[117 103 115 107 102 110 101 106 107 103 102  99 115 106 100 112] = monum
[ 93 102  92  92 141  72 122  69  86  82 148  74  98  83  85 109] = Razi
[123  98  80  74 117  87 104  76 106  75  77 100  92 105 115 103] = tudu
[120 139 122 129 125 138 134 133 133 122 116 134 130 121 125 135] = Kifas
[119 125 123 121 125 138 130 132 127 124 126 135 127 126 124 128] = fatig
[ 73  96  75  69 154  26 135  28  89  54 176  69  93  69  65 108] = fekif
[134 124 129 128 124 126 119 129 127 131 119 128 123 134 135 121] = Katu
[ 76  69 154  26 135  28  89  54 176  69  93  69  93 109 126 102] = Gote
miss tudu: [106  75  87 104  76  77 105 103 123  92 117 100 115  98  80] | [74]
rev: [ 69  93  69 176  54  89  28 135  26 154  69  75] | fekif

[ 76 118 121 150  49  83  99 107 158] = sabag
[162 116 156 145 118 121 103  55 110] = rava
[ 93 126 138 142  39  85 102 100 167] = kopa
rev: [103 121] | rava
find: [162 115 156 146 119 122 103  56 110] | rava
find: [ 76 118 123 148  49  84  99 107 159] | sabag

[128  69 156 176  58 128 123  65 190 128 122 194 108 103 128 155 133 128
 155  77 156 145 109 151  35 147] -> Noze
[128  69 156 176  58 128 123  67 190 128 122 194 108 157 128 155 133 128
 155  77 156 145 109 151  35 133] -> Ruke
[128  67 155 177  59 128 123  68 192 128 123 195 108 122 102 154 128 159
 128  76 157 146 110 153  36 129] -> kov
chg kov: [128  67 155 177  59 128 123  68 192 128 123 195 108 121 102 154 128 159
 128  76 157 146 110 153  36 129] | 13, [122]
miss Ruke: [156 128  67 176  35 123 190 145 128 108  69 156 155  77 157 128 128 155
 128 194  58 133 133 122 109] | [151]
miss Ruke: [128 128  77  69  58 156 128 145 155 123 190 133  35 155 157 122 128 108
 176 133 109 156 151  67 128] | [194]
chg Noze: [128  69 156 175  58 128 123  65 190 128 122 194 108 103 128 155 133 128
 155  77 156 145 109 151  35 147] | 3, [176]

[120  91 142  83] -> Rura
[ 91 142 132  73] -> muvim
[221  92 130 142] -> zelag
[123  87 141  86] -> Lito
[ 79 171 125 188] -> non
[215  73 142 132] -> Gogig
[115 104 147  79] -> loz
[ 72 171 129 186] -> Mipav
[ 80 154 124  99] -> folen
[219  97 126 147] -> Vif
[217 100 122 149] -> Peg
miss Gogig: [132 215  73] | [142]
rev: [ 73 132 142] | muvim

[198 106 127 123 100 197 116  54 153] -> kigiz
[ 70 104 136  28 100 162 117 106 155] -> fimag
[ 69 124 138 157 138  56 176 146  58] -> mitar
[131  93 106 157 137 221 125  56 159] -> kebi
[118 135 183  43  61  94 158 113 123] -> zegu
[ 87 124 125  26  76 124 154 109 148] -> gup
[ 71 107  86 202 188 117 141 143  84] -> givim
[198 106 127 123 100 197 160  54 153] -> lat
[131 122  35 128 192 134 166 160 170] -> sezu
rev: [136 104] | fimag
miss sezu: [122  35 192 160 128 170 166 134] | [131]
find: [132 121  34 127 191 134 167 160 173] | sezu

[113  94 152 126 118 170 118 168  72 157 118 104 147 158]  Nipit
[166 143 116 142 155 201 119  93 102 122 139 158  92 146]  Dipu
[201 120  93 102 122 139 158 131 176 131 154  86 147 181]  baz
[120  72  93 106 112 183 148 197 138  56 122  68  89 119]  mupa
[113  94 152 126 118 170 118 149 101 173 106 123  45  93]  kol
[ 66 146 173 159 108 167 108  81 115 194  90 120 114 175]  tel
[143 169 120  70  95 117 122 131 176 131 154  86 147 181]  rut
[103 120 118 148 155 100 117 157 141  82 114 190  98 146]  vugir
[150  21 135 102 175  73 124 119 145 148 144  59 162 171]  lilis
[166 136  95 132 140 142 195 161 120 212 125 170 165  64]  Lefo
[105 146 134  79 177 192 105 118 155 106 127  83 104 105]  zofus
find: [112  94 152 125 117 170 118 167  71 157 119 104 146 158] | Nipit
rev: [158 139 122 102  93 119 201] | Dipu
chg Nipit: [113  94 151 126 118 170 118 168  72 157 118 104 147 158] | 2, [152]
find: [165 137  95 132 141 142 196 162 122 210 124 168 162  65] | Lefo
rev: [144 148 145] | lilis

[127  75  76  41] : mudaz
[108 117  95 130] : Dogag
[ 95 120 118 154] : Fuge
[119 144 130 151] : riva
[ 99  95 141 121] : Dek
[128 118 103 110] : toz
[119 144 170 159] : Moba
chg Fuge: [ 95 120 119 154] | 2, [118]
chg Dogag: [108 117  95 131] | 3, [130]
chg Dogag: [108 117  95 129] | 3, [130]
miss mudaz: [ 75  41 127] | [76]
find: [108 116  94 129] | Dogag
miss mudaz: [ 41  76 127] | [75]

[151 133 139  36 115 168 130 161 144 167 123 177 113 132 115] = puve
[151 133 139 118 115 134 130 161 144 167 123 177 113 132 115] = Fize
[117  91 116  12  80 185 197 161 140  97 154  94 194  73 247] = Dulad
chg Fize: [151 133 139 118 115 134 130 161 144 167 123 177 113 133 115] | 13, [132]
find: [153 132 139  38 113 169 131 161 146 165 124 178 115 131 115] | puve
miss Fize: [133 118 167 132 115 177 130 134 144 151 139 113 123 115] | [161]
miss puve: [139 123 130 144 133 113 177 161  36 115 168 115 151 132] | [167]
chg Fize: [151 133 139 118 115 134 130 161 145 167 123 177 113 132 115] | 8, [144]

[148  45 141 126 170 193  62 115 117 114] = vosu
[186 179 109 198 218 174  76 148 221 228] = rok
[157 180 191 115 208 217  76 106 207 209] = seg
[203  69 114  86  54 152 209 206 179  50] = rep
[158  47  40 181  98 134 101 180 191 202] = peke
[145 164 215  51 100 185 110 157 222 164] = gaf
[ 45 228  64  31  65  95 219 169 130  62] = vabot
[ 51  69  66 160 177 218 193  52  31  63] = Dup
[ 88 195 196 144 196 147  47 212  34  78] = Kodi
[200  66  32 116 103 134  33 126  70  91] = redi
[148  45 141 126 170 193  62 115  86 128] = Faza
chg vabot: [ 45 228  64  31  65  95 219 169 129  62] | 8, [130]
miss peke: [158 134 101  40  98 181  47 191 180] | [202]
miss peke: [202 180  47 134 158 191  98  40 101] | [181]

[174  72 212 178  78 184] : lomo
[100 165  77  96 157  93] : Dav
[180  66 223 183  72 190] : gaz
[ 92 175  62  87 167  83] : nono
[ 87 178  54  80 171  79] : Pog
[181  67 226 184  70 190] : lil
[101 163  80  97 156  94] : fuva
[ 93 172  63  89 166  85] : Paz
rev: [ 96  77 165] | Dav
miss Pog: [ 80  87 178 171  54] | [79]
miss Pog: [171 178  87  54  80] | [79]

[158  86 116 101 188 198  65  63 118] = vup
[146 182  95 106 146 138 108 167 141] = Vosak
[127 194 100  89 100 225 134 110 207] = migap
[169 165 143 155 161 114  97 111 121] = zot
[159 133  46 119 163  84 135 135 127] = Togap
[132 117 182 155 139 124  68 156 161] = vebo
[ 59 182  95 106 146 138 108 167 141] = Vab
[115 105 228  43  58  88 135  87 163] = pofe
rev: [121 111  97 114 161 155 143 165] | zot
find: [127 194 100  90  99 225 133 110 206] | migap

[222 147  77 222 105  81] = tiv
[154 222 127 211 109  77] = Kam
[161 188  92 100 177 103] = lefu
[129  66 105 232 102 143] = tig
[ 45 162 135  60  48  87] = Fir
[102  45  48 108 169  47] = dized
rev: [103 177 100  92] | lefu
miss dized: [ 47  45 108 102 169] | [48]

[149  68 182 167  75 172 202 161 114] = zuro
[116 122 151 159 132 133 111 137  66] = digiv
[165 138 165  49 171 121 154  96 114] = biror
[125 156 158 125 185 185 148 180 129] = Bageg
[189 120 164 154  98 127  77  94 136] = Mol
[182 175 155 103 182 151 181 183 184] = vafut
[151 105 159  80 121 111 157 104 202] = rogig
[141 169 163  99  95  92 159 156 110] = Tesod
[124  88 163 181  56 159  77  90 201] = Gikig
[117 111  96 122  42  43 154 195 111] = Soli
[116 122 151 159 132 133 111 138 119] = vosir
miss biror: [ 96 171 165 138 165 121 154  49] | [114]
miss vafut: [175 155 103 182 151 182 184 183] | [181]

[144 110  21  28 149] -> gopek
[123 128 126 128 130] -> ger
[131 128 128 127 127] -> Dugo
[129 130 130 126 128] -> mus
[129 126 129 128 130] -> mup
[127 128 124 127 127] -> vobo
[127 126 128 129 128] -> Pom
[163 103 150 138 107] -> val
chg val: [163 103 151 138 107] | 2, [150]
chg Dugo: [131 128 128 127 128] | 4, [127]
miss mus: [130 129 130 126] | [128]

[114 160 116  55 153 151 119  91 130 145 118 189 196 113 105 129 124 116
 152  92] -> danuk
[116 115  91 168  97  99 160 170 182  98  94 177 107 123 185 135 136 134
 118 169] -> Lunup
[ 80 181  91 163  84  89 177 196 138  92 139 156 122 116 180 129 125 115
 125 152] -> Lesat
[127 113  80 181  91 164 163 167  96 145 180 125  90 126 185 156 118 139
 116 143] -> bireg
[123 139  87 177  75 105 184 185 110 115 181 146 106 112 169 136 133 128
 125 153] -> vemeb
[122 126  84 177  81 137 179 174 101 135 192 139  92 119 172 149 129 139
 118 151] -> guso
[135 162 117  42 138 141 135  75 136 136 117 188 174 127 108 147 126  93
 143  98] -> suda
miss Lesat: [180 152 116 125 115 138 181  91 129 156 139 196 125 122  89 163  92  80
  84] | [177]
rev: [164  91 181  80] | bireg
miss vemeb: [112 177 106 128 185 136 123 133 169 181 110 115 153  87 146  75 125 139
 105] | [184]
chg guso: [121 126  84 177  81 137 179 174 101 135 192 139  92 119 172 149 129 139
 118 151] | 0, [122]
find: [137 163 117  42 140 141 134  75 137 135 117 187 175 128 110 149 127  91
 142  98] | suda
rev: [ 94  98 182 170 160  99  97] | Lunup

[137 110 205 161]  ber
[117 136 130 143]  pozik
[114 133 176  42]  veg
[ 97  86 122 200]  fized
[110 137 149  95]  ziri
[170 176 133 127]  Femi
[ 89 179  89  65]  fozi
find: [137 110 205 161] | ber
find: [114 133 176  42] | veg
miss veg: [176 114  42] | [133]
rev: [133 176 170] | Femi

[174 195 176 160] -> Ralem
[187 188 149  67] -> Votu
[231 161 199 239] -> tegaz
[187 154 149 168] -> Kagof
[61 47 51 65] -> zano
[162 159 157 192] -> kag
chg Ralem: [174 194 176 160] | 1, [195]
chg zano: [61 46 51 65] | 1, [47]
miss Votu: [ 67 149 188] | [187]
find: [163 160 158 191] | kag

[127 119 134  65 134 121 130 139 134  76 100 163 109 130 112  77 158 131
 151 119 127 131  81  68 108 132 122]  sepi
[141 151 169 148 165 136 109  98 142 148 150 146 148 133 144 142 125  97
 157 124 129 103 139 137 113 145 148]  muge
[121 136 146 127 127 117 131 123 139 125 132 135 130 128 133 125 124 118
 130 123 128 115 122 134 131 144 131]  veval
[141 151 169 148 143 136 109  98 147 148 150 146 148 133 144 142 125  97
 157 124 129 103 139 137 113 145 148]  las
[136 107 115  27 129 124 105 163 113  55  90 168  86 126 119  62 184 156
 169 108 117 141  40   7 111 130 116]  siti
[147 154 176 154 148 142 104  91 151 154 153 149 153 135 147 145 125  92
 165 125 130 100 145 137 106 144 152]  voram
[132 146 159 139 135 126 119 109 142 139 143 140 140 130 140 136 124 107
 144 122 128 107 131 137 123 146 140]  ziro
chg siti: [136 107 115  27 129 124 105 163 114  55  90 168  86 126 119  62 184 156
 169 108 117 141  40   7 111 130 116] | 8, [113]
find: [141 151 169 148 144 135 108  98 147 148 149 145 148 133 144 142 124  97
 158 125 128 104 140 137 112 144 148] | las
chg voram: [147 154 176 154 148 142 104  91 151 154 153 149 153 135 147 145 125  92
 165 125 130 100 145 137 107 144 152] | 24, [106]

[119 140 128 144 156 135 120 123 115  78 136 126 105 121 144 120 140 136
 113 133 120 151 116 128 150 113 150 115 131 127 124  92 147 132 115 158]  gilat
[116 127 126 137  97 138 155 129  99  90 104 134 108 139 145 128 110 117
 127 135 112 148 144 140 168 107 148 112 171 111 111 137 124  82 122 121]  Zuze
[ 93 136 109 163 176 152 100 129 100 100 151 134 117  57 135 129 147 115
 143 140 132  90 155 120 149 107 126 156  93 142 111 106 154  81 114 108]  buzos
[104 139 107 144  91  76 153 127 169 142 104 137 150 138 146 170 123 136
 120 132 128 122 119 142  84 145 106 110 137 148 127 120 149 131  73 158]  rifis
[128 164 126 139 161 120 115 105 101 137 127 133 134 135 142 132 129 115
 117 138 126 144 140 101 123 144 121 109 116 141 123 113  99 140 131 108]  Fos
[131 130 108 152 142 141  99 132 116 113 136 127 114 146 139 130 135 120
 117 158 139 150 155 137 144 128 110 156 134 102 124 119 147 113  93 156]  Losi
[171 125 110 140  88 127 161 113  97  97 107 182 104 174 181 121 153 133
 129 160  93 111 116 166 158 109 150 150 183 124 100 121 163  86 127 143]  lonu
[145 145 128 147 171  71  84 130 183 157 122  92 149 108  89 131 200 172
 168 102 159 124 123 113  97 109 132 156  45 132 119  95  99 138 173 160]  mefun
[133  22 129  46  88 136 166 145 185 145 150 134 104 129 143  86 157 167
 151 124 124  91 123 190 149 144 109 156 168 140 143 244 154 156 110 127]  putug
[230 196 107 205 176  72  85 211  97  74 104 136 103 180 186 199 131  89
  86 217 123 151 153 142 183 110 128 142 176 103  57 119 160  98 116 167]  Faso
[ 93 136 109 163 176 152 100 129 100 100 151 134 117  57 135 129 147 115
 143 140 132  90 155 120 149 107 126 156  93 142 111 106 154  81 114 110]  nosur
[120 145 108 131 172  71  89 129 185 141 102 128 144 138 156 152 168 109
 147 110  89 152 113  98  98 119 115 118 160 124 118 121 104 158 119 162]  duzef
find: [171 124 112 142  88 126 163 113  98  97 105 179 104 174 180 121 152 133
 129 158  93 110 115 166 160 110 151 147 181 122  99 121 163  84 127 143] | lonu
rev: [127 137 101 105 115] | Fos
find: [144 145 129 146 170  72  85 130 182 157 122  92 150 108  88 131 200 172
 168 102 158 123 123 113  97 109 133 157  45 132 119  95  99 138 174 161] | mefun
rev: [146 138 150 137 104] | rifis
chg Fos: [128 164 126 139 161 120 115 105 101 137 127 133 133 135 142 132 129 115
 117 138 126 144 140 101 123 144 121 109 116 141 123 113  99 140 131 108] | 12, [134]

[149 115 134 109 109 161 150 136 146 147 129 139 111 109 156 118 140 119
 115 118 136 125 122  93 154 125 139 141 123 129 119 122 181 130 127 110
 121 156 105 124 114 115] = Sigo
[117 149 115 155 144 114 113 130 136 122 104 132 188 129 159 156 184 121
 143 145 115 149 116 106 127 133 124 122 135 125 126 130 135 138 116 111
 136 129 125 121 126 127] = nipu
[117 149 115 135 144 114 113 130 136 122 104 132 188 129 159 156 184 121
 143 145 115 149 116 106 168 113 113 139 138 149 107 102 156 123  98 162
 124 136 131 120 145 110] = Nilel
[161 145 134 169  67 121  94 155 132 174 112  66  91 130 117 110 146 104
 146 109  29 147 150  90 121 175 102 137  69 120  99 200 124  97  86 152
 147 150 146 112  86  98] = Guda
[117 149 115 155 144 114 113 130 136 122 104 132 188 129 159 156 184 121
 143 145 115 149 116 106 168 113 129 139 138 149 112 102 156 123  98 162
 124 136 131 120 118 110] = vus
rev: [107 149 138 139] | Nilel
rev: [135 115 149] | Nilel
find: [160 145 133 170  66 122  93 155 132 175 112  68  90 131 116 109 147 105
 146 109  30 147 151  90 120 174 102 136  70 120 100 200 124  98  85 152
 145 150 147 113  85  98] | Guda

[211 130 130 210] = gemi
[ 76 112 112 212] = zanuv
[ 69 136 136 209] = dumo
[ 83  47  47 165] = nebif
[ 49 177 177 167] = kugut
[ 51 175 175 172] = zan
[ 40 135 135  79] = dupun
[ 39 140 140  82] = nafu
[ 80  91  91 208] = loni
find: [ 83  47  47 165] | nebif
chg zan: [ 51 175 176 172] | 2, [175]
chg zanuv: [ 76 112 111 212] | 2, [112]
miss gemi: [130 211 130] | [210]

